[ -6   0  -8  -8  -2  -2  -5   1   2  -2   3  -5  -5   1   0   2   4   0
   9   4   3  -5  -4  -6  -4  -6  -4   6   2   1   1  -8   5 -13   1   1
   0   0  -4   1  -1   0  -1   1  10   0  -3] -> BM
[ -4   4 -11  -6 -20   7  -4   1  -5  12  -1 -10   3 -15  -8   6   3   6
   2   0  -3 -12  -3  -1   1 -20 -12   5   7 -15   4   5  -5   4  -6   4
  -7   5  -6 -13  -4   2   2   1   4  -3  19] -> BM
[ -8   8  -5   2 -16   6  -7  -1   0  12  10  -7  -1 -14  -8   6   2   6
   9   2  -5  -9  -7  -6  -8 -14 -16   9  17 -22   5   0  -2  -1  -8  -3
  -8   5 -25 -20  -9   2  -8  15  -3  -2  22] -> RH
[ -3  22   5  13 -16 -11   1  -3  -6  -4   6  -2   0 -12   4   4  11  18
   5   2  -9 -18  -6 -25   4   4   8   0  -6 -10   3  11  10 -20 -11 -33
 -13   3   5   7 -17  -6 -24 -12   8  -1 -11] -> BM
[ -1  19   6   9  -9 -14   1  -4  -3  -1  10  -1  -5 -12   1  -6  18  11
   3  -1  -6 -19   4 -21   1   4   4   2  -6  -5   8   5   6 -16 -10 -31
  -7  -2   5   4 -10  -8 -17  -8   7   5 -24] -> BM
[ -1  28  -6   3 -22 -13  -3  -2  -3  14   6  -4   6 -12 -10   6  13   6
   4  -2  -6 -14 -20 -14  -3 -17 -13   5   7 -15   5   3  -3  -7 -17  -9
 -14   7   5  -5  -3  -4 -11   7   5  -1   2] -> BM
[ -3  14 -12   0 -24   2  -8   8  -4  17   9  -8  -1 -20 -12   4  13   9
   4  -2  -2  -9 -15  -5  -1 -27 -21  -3  18 -23   0   0 -10   1   4   5
 -15   3   4 -15  -3   2  -7  15   1  -9  27] -> RH
[-10  -1   0 -11   2   7  -8   7   0   4   3  -7   1  -3  -2   2  -6 -10
  11   5  -1   1   0   2  -5 -17 -17   6  23 -21  -1 -12  -4   7   3  14
   2   5  -5 -10  -7   1   4  16 -11 -10  21] -> RH
[ -1  22 -10  -1 -31   4  -9   1  -9  19   9 -18  31 -22 -14  12  12  14
   9  -3  -5 -19 -15 -15   6 -32 -27   3  21 -30   4  -3  -9  -4 -21 -11
 -21  10   2 -18  -6  -1 -10  20  -1 -10  29] -> RH
[ -2  13   1   3 -17   2  -1  -4  -3  10   6  -6   1 -18  -8   7   3  10
   3  -3  -5  -8 -12  -8  -2 -17  -7  -4   9 -14   2   3  -1  -7 -14  -6
 -15   6   6  -4  -1   1 -11   6   8   1  11] -> BM
[ -5   3   0 -12  -9   9 -12   9   0  14   2 -11   0 -16  -5   3   0   5
   8   2   0  -5   0  -3  -1 -22 -18   8  19 -24  -2  -6  -5   6  -4  13
   1   1  -6 -19  -7   2   8  16  -6  -2  23] -> RH
[  1  14  -5   2 -19  -2  -5  -4  -1   8   6  -6   2 -14  -4   3  13  10
   1  -5  -5 -16  -9 -16   2  -6 -13   3   4 -11   6  11   0   2 -16 -21
 -13   4   2  -3  -5  -2 -15   4   5   9   4] -> RH
[ -6  15  -8   0 -17   2  -4   4  -4  19  10 -20   4 -20 -10   3   9  13
   0   3  -1  -4  -2 -14  -1 -24 -22   3  20 -26   4   2  -5   0 -13   2
  -9   7  -3 -27  -4   0  -1  23  -2  -5  10] -> RH
[ -3   9   2   4 -11  -3   3 -20   1   4   6  -2   4  -8  -4   5   6   9
   5  -1  -4 -11  -8 -16   1  -8  -1   2   0  -6  23  -1   0  -6 -10  -4
  -9   1   4  -4  -1  -2 -10  -3   7   5   4] -> BM
[ -2   5   0  -5  -9  -4  -3   4  -5   9   9  -6   0 -11  -8   2   2   5
   2   8   1  -3  -2  -1  -3 -11 -11  -3   6 -15  -1  -4  -6   9  -3   2
  -9   2   5  -8  -6   1  -7   9  -4  -8  12] -> RH
[ -5  21  -2   7 -22  -5  -3   7  -9   8   6  -4   0 -12  -9   5  13  13
   2  -6 -11 -16 -12 -17 -13 -15  -6   4   4 -16   6   2  -6 -17 -13 -12
 -16   8   2  -1  -2  -4 -11   6   6  -2  10] -> RH
[ -5 -25  -4 -19  29   9  -7  11   4  -6  -6   7  -4  12   8  -6 -31 -17
 -16  19   7  22  15  28  -5   2 -20   5   8  -5  -1 -14  -2  20  22  43
  27 -11 -15  -4   0   1  20  10 -13  -3  12] -> BM
[ -1  18  -2   3 -17  -2  -2  -6   2   2   5  -5   4 -14  -4   5  13   9
   5  -3  -6  -8  -6 -20 -14 -11  -5   2   0 -10   6   3   0 -12 -13 -17
 -11   3  12  -3  -5   2 -15   3   4  -6   4] -> BM
[ -4  25  -9  -6 -33   0 -14   0  -9  21   8 -14   3 -28  -8  12  13  14
   5   0  -5 -19 -15 -16   3 -29 -28   2  20 -33   7  -3  -7  -3 -23  -4
 -16  13   5 -14  -3   7 -13  25   0  -8  33] -> RH
[  3  11  -2   3 -14  -4   3  -2   1   3   2  -5   1   3  -7   1   9   5
   4  -5   2  -6  -9  -8   2 -11  -7  -4   1  -7   2   4  -1   7 -13 -15
 -12   6  -1   0   1  -2  -9   0   7  -2   6] -> BM
[ -7  22  -7 -10 -29   2 -13   1  -1  15   9 -16  -1 -32 -13  10  14  16
   8   5  -5 -12 -10 -16  -4 -31 -33   9  29 -36   2  15  -9  -8 -26  -1
  -5  23  -7 -21 -13   3 -12  23  -1 -12  31] -> RH
[ -3  22  -7  -5 -27   1  -6  -2   0  17  11 -17   6 -23 -13   7  11   8
  12   0  -6 -13 -12 -17   4 -23 -20   5  21 -31   6  -5 -11  -7 -19  -3
 -20   7   1 -13  15   1 -15  15   6  -6  24] -> RH
[  0  19  -1   4 -12  -6   3  -9   2   1   7  -2   0 -13   1   4  10   6
   8  -3   0 -11  -3 -17   3  -4  -4   1  -7   0   6   5   5  -7 -10 -26
 -14   0   9   2  -3   0 -12  -3  -1  -1  -5] -> RH
[-12   4 -10 -10 -14  10 -13   2   1  17   5 -10   4 -13  -9  34   0   8
   4   3 -10  -1  -9  -2   0 -25 -25  -1  22 -22  -1  -7 -10   9  -9  20
  -6   8  -3 -25   1  -1  -3  14  15  -6  31] -> BM
[ -4  12   0 -10 -21  -3   1   3  -1   9  11  -1   4  -8  -9   9  16  13
  10   0  -6 -13  -7 -13  13 -23 -11   0  14 -19   1   0  -5  -4 -18  -3
 -12   8   1  -9  -2   3 -14   9   0  -7  13] -> RH
[ -3  10  -7  -5 -18  13  -5   7  -6  26   2  -9   0 -26 -12   7  10  10
   7 -10  -3  -6  -8  -7   2 -22 -21  -2  15 -23   4  -9 -11   1  -6   5
 -13   6  -1 -16  -6   4 -13  16  -4  -6  28] -> BM
[ -5   5  -5  -6  -8   0 -12   0   0   7   2  -4   4 -10  -3   0   5   4
   4  -1  -3  -9  -5  -9   0 -14 -11   2  11  -7  -1  -1  -3  -1  -8   6
  -3   3  -2  -5  -6  -1  -5   5  -3   2  15] -> BM
[ -2  27  18  20  -7 -29   2 -10   7 -19   6   8  -6  -5  21   0  20  17
   4   1  -8 -25  -8 -35 -20  24  23  25 -22   8   6   2  25 -35  -4 -64
  -5   2   7  25 -18 -10 -29 -19  12   4 -47] -> BM
[  1  17  -8  -2 -27   4  -6   0  -6  18   1 -11  13 -20 -12   9   7  14
  10  -5  -5 -11 -12 -11   4 -21 -23  -5  19 -21   3   6 -10  -1 -17  -3
  -9   5   2 -14   2   2  -7   6  -5  -7  23] -> RH
[ -2  17 -11  -8 -18   2  -6   1  -4  17   9 -10   2 -23 -12   6  17  17
   5   2  -5 -13 -12 -15  -6 -24 -19   5  12 -23   3   1  -4  -4 -18  -3
 -18  11   2 -13 -18   2  -9  12   2  -4  22] -> RH
[ -4   6 -11  -5  -7   7  -6   3  -3  -3  -3  -5  -1  -6  -7   3   2  -2
   0   5  -2  -3  -5  -2   2 -14 -12   3  13  -9  -4  -4  -6   5  -4  10
   2   5   5  -9   3   4  -7  11   3  -5  14] -> BM
[ -7  12 -11 -11 -16   8  -8   9   3  16   2 -11   1 -21 -13   4  -1   9
   8  16  -4  -7  -4  -4  -4 -28 -28   9  20 -27   1  -5  -9   4 -16  12
 -10   5  -8 -15  -9   1  -6  22  -5 -10  26] -> RH
[ -3   0   0  -4 -13   1  13   1   1   6   7  -7   1 -12  -8   2   7   8
   5   3  -3  -5  -8  -9   0 -15 -14   1  13 -16  -2  -1 -10  -2  -9   0
  -9   3   0 -11  -6   1  -8   9  -5  -5  16] -> RH
[ -4   9  -3  -1 -11   1  -4  -1  -3  15  12  -8   1 -16  -9   7   9   8
   5   1  -4 -11  -8  -8   2 -17 -25   8  14 -16  -1  -3  -8   7 -11   1
 -19   6  10 -11   0   3   8  10  -1  -6  16] -> RH
[ -3  11 -15  -2 -22   8  -8   3  -5  22   6 -10   2 -20  -9   6   7  10
   9  -6  -6 -12 -16  -3  -2 -24 -22   3  21 -25   0  11  -9   1 -15  10
 -14  12  -3 -14  -2   0  -2  16  -1 -10  30] -> BM
[  4  11   1   5 -11  -3  -1  -5   1   3   2  -9  -3  10  -3   3   9   6
   0  -3  -6  -6  -4 -13   4   1   0  -1  -2   0   1   3   1  -8  -5 -15
  -6   5   2   0  -2  -4 -19   0   5  -1  -1] -> RH

[ -2  -5   8   5 -14   0 -27 -16  -4 -25  -7   0  14  -6 -24   9  10  -8
   1  15  -1  23  20   3   4   2 -13 -10  16  -1 -13  21 -19 -11  13  -9
   2 -25  -9  10  -9  21  12   6 -11   3  51] -> HB
[-19 -20   4  24  12  16   5 -38 -19 -26   0   8   4   8   2 -10  -7  -1
   3  -2 -12  26   2  26  14 -11  -1   9   5  -8  11 -56  12 -21  -5  -1
 -33   3 -14   5  24  -1   4   1   4   3  26] -> Lm
[ 10 -17  10  39   3  10 -15 -10 -22 -36   2   8   9 -13 -15   8  -9   0
   4  -9  -3  26   1  10   0  11 -10  -9 -12 -15   9  44  -8 -16  17  -5
 -22 -22   1  10   6  24  15   3   6   7  54] -> HB
[ -5  -7   5   4  -1  27  -8 -21  -8 -21  -9   9   6  -3 -15   8   7   2
  -5   9  -1  23   3   8   6   6  -4   3   8  -8  -4 -11 -16 -16  -2  -6
 -18 -16 -14  11   2  12   0  -7  -7  -6  26] -> Cc
[-10   0  -6  15   0  33 -14 -34 -23 -34   3  -1  -3  -8 -20   2   0   9
   6 -15   5  34  11  14  -2  -2  -5  -8  23  -7  -2  -8 -23 -14  11  -3
 -24  -2 -14  -2   8  -1   5   8 -15  -8  33] -> HB
